Below are the code and all the weights of a small trained network. Each question names an input and a class and asks about switching units off, where a switched-off unit gives its printed mean instead of its output.

import numpy as np


def w(rows, s, z=0):
    codes = np.array(rows[::2]) - 128.0
    scale = np.full(codes.shape[1], s)
    scale[-1] = z or s
    return codes * scale


def f(y):
    return y / 2 * (1 + np.tanh(0.7978845608 * (y + 0.044715 * y**3)))


def log_softmax(a):
    a = a - a.max(-1, keepdims=True)
    return a - np.log(np.exp(a).sum(-1, keepdims=True))


def net(x, mask):
    res = np.array(x, float).reshape(1, 3) / 4 @ E
    y = f(res @ A[0][:, :-1].T + A[0][:, -1])
    res = res + np.where(mask, y, B[0][:, -1]) @ B[0][:, :-1]
    return log_softmax(res[-1] @ U[:, :-1].T + U[:, -1])


A, B = {}, {}
E = w([
[116,128,155,94,194,127,128,197,248],'x0',
[59,157,110,169,95,172,193,111,152],'x1',
[167,171,93,138,162,78,174,49,142],'x2',
],0.012)
A[0] = w([
[107,169,154,228,70,155,169,147,177,229],'N0',
[134,150,100,99,204,127,130,132,190,61],'N1',
[105,52,146,125,185,123,157,176,174,244],'N2',
[219,75,122,89,124,102,32,134,164,199],'N3',
[132,125,132,125,95,160,125,180,104,1],'N4',
[174,217,79,121,135,70,109,26,149,100],'N5',
[115,99,132,166,126,166,80,81,34,158],'N6',
[174,154,158,121,149,52,48,181,103,118],'N7',
[74,145,146,131,148,107,77,147,241,126],'N8',
[129,168,136,124,74,168,227,137,165,119],'N9',
[69,75,148,93,131,163,100,137,114,24],'N10',
[77,43,149,107,115,214,88,162,118,151],'N11',
[70,65,114,129,93,178,43,181,81,83],'N12',
[190,82,143,80,120,59,76,134,138,83],'N13',
[136,126,70,129,147,169,63,62,64,6],'N14',
[117,163,152,49,126,131,145,172,167,31],'N15',
[133,129,78,176,48,118,130,117,90,79],'N16',
[70,90,101,63,173,99,179,150,182,87],'N17',
[52,173,98,152,121,115,158,157,123,108],'N18',
[107,125,114,194,79,149,140,185,149,93],'N19',
[127,152,154,99,179,124,132,164,172,113],'N20',
[90,68,168,109,102,171,112,188,136,72],'N21',
[56,171,114,163,137,186,165,139,134,93],'N22',
[75,122,135,181,128,186,164,107,163,71],'N23',
[162,166,46,172,254,97,169,64,176,78],'N24',
],0.009,0.0052)
B[0] = w([
[162,85,156,151,66,106,156,166,135,230],'N0',
[104,174,120,137,125,176,95,124,110,190],'N1',
[117,127,130,93,75,123,121,95,118,243],'N2',
[169,129,131,137,99,103,152,158,108,255],'N3',
[86,236,96,242,251,139,65,85,126,132],'N4',
[90,128,67,117,116,100,130,127,137,239],'N5',
[116,114,171,110,82,180,96,100,115,227],'N6',
[171,131,160,202,120,105,174,160,99,213],'N7',
[116,142,164,116,96,148,91,95,99,225],'N8',
[193,165,132,161,133,111,160,176,104,189],'N9',
[127,192,115,174,223,125,122,122,145,146],'N10',
[113,178,71,102,128,105,141,157,164,219],'N11',
[107,147,48,115,160,89,131,102,163,211],'N12',
[158,137,134,186,117,97,110,152,83,202],'N13',
[133,186,132,179,133,135,85,90,120,170],'N14',
[109,204,122,164,142,147,90,102,105,160],'N15',
[95,152,131,118,109,140,68,92,88,193],'N16',
[92,149,155,145,99,150,87,90,107,189],'N17',
[173,128,141,158,143,130,138,147,109,165],'N18',
[151,146,93,156,133,103,142,134,124,158],'N19',
[109,137,154,151,84,156,108,81,111,195],'N20',
[113,142,71,143,136,121,124,129,141,187],'N21',
[187,151,157,186,130,109,139,150,81,185],'N22',
[147,134,155,166,153,101,116,158,95,173],'N23',
[112,188,70,103,155,128,159,146,155,251],'N24',
],0.012,0.0087)
U = w([
[209,128,168,188,132,105,130,189,98,78],'0',
[69,141,167,150,110,204,59,85,98,74],'1',
[84,154,47,140,172,107,127,143,168,84],'2',
[142,86,155,66,69,130,158,162,143,245],'3',
[147,64,176,149,249,182,107,122,192,69],'4',
],0.015,0.012)

Each question gives the input, the list of numbers given to net, and the class t.
The units are the neurons (one row each of A and B). Each row of codes is followed by its name. A weight is (code - 128) times the scale printed after its matrix; where a second scale follows, it is the last column's (A, B and U).
mask holds one flag per neuron, in row order. A switched-off neuron (its flag False) gives its mean, the last column of its row in B, instead of its output. The means were averaged over made-up inputs and are rounded, as every weight is.
A unit's drop is (log p(t) with every unit on - log p(t) with that unit switched off) / (log p(t) with every unit on - log p(t) with every unit switched off).
The circuit of an input: a set's keep is (log p(t) with only the set's units on - log p(t) with every unit switched off) / (log p(t) with every unit on - log p(t) with every unit switched off). Starting from the 12 units with the biggest drops (on a tie, the unit counted first), units are removed one at a time, each time the one whose removal leaves the highest keep (on an exact tie, the one counted first), for as long as the keep stays at least 0.8.
units of the circuit, in order: the units of the circuit, biggest drop first
unit that matters most: the unit with the biggest drop
k most important neurons: the k neurons with the biggest drops, biggest first
drop when u is switched off: that unit's drop, to one decimal
input [4,8,-8], class 0: unit that matters most -> N22
input [-4,-3,-1], class 1: 2 most important neurons -> (N0, N6)
input [8,6,-7], class 1: 3 most important neurons -> (N8, N17, N20)
input [5,5,0], class 0: 3 most important neurons -> (N9, N0, N22)
input [8,7,-3], class 1: 4 most important neurons -> (N8, N17, N20, N2)
input [0,3,-3], class 3: 2 most important neurons -> (N7, N13)
input [8,8,-4], class 0: 4 most important neurons -> (N9, N22, N0, N23)
input [5,3,-6], class 2: 2 most important neurons -> (N11, N21)
input [5,4,-3], class 1: 4 most important neurons -> (N8, N17, N3, N7)
input [-1,-1,-3], class 3: 2 most important neurons -> (N24, N5)
input [-4,4,-5], class 2: 2 most important neurons -> (N12, N11)
input [3,-4,5], class 2: 2 most important neurons -> (N24, N0)
input [-2,3,3], class 3: 2 most important neurons -> (N7, N13)
input [4,1,-6], class 2: units of the circuit, in order -> (N11)
input [3,2,-2], class 3: drop when N13 is switched off -> 0.1
input [-3,3,-2], class 3: drop when N7 is switched off -> 0.3
input [3,1,-5], class 2: drop when N11 is switched off -> 0.1
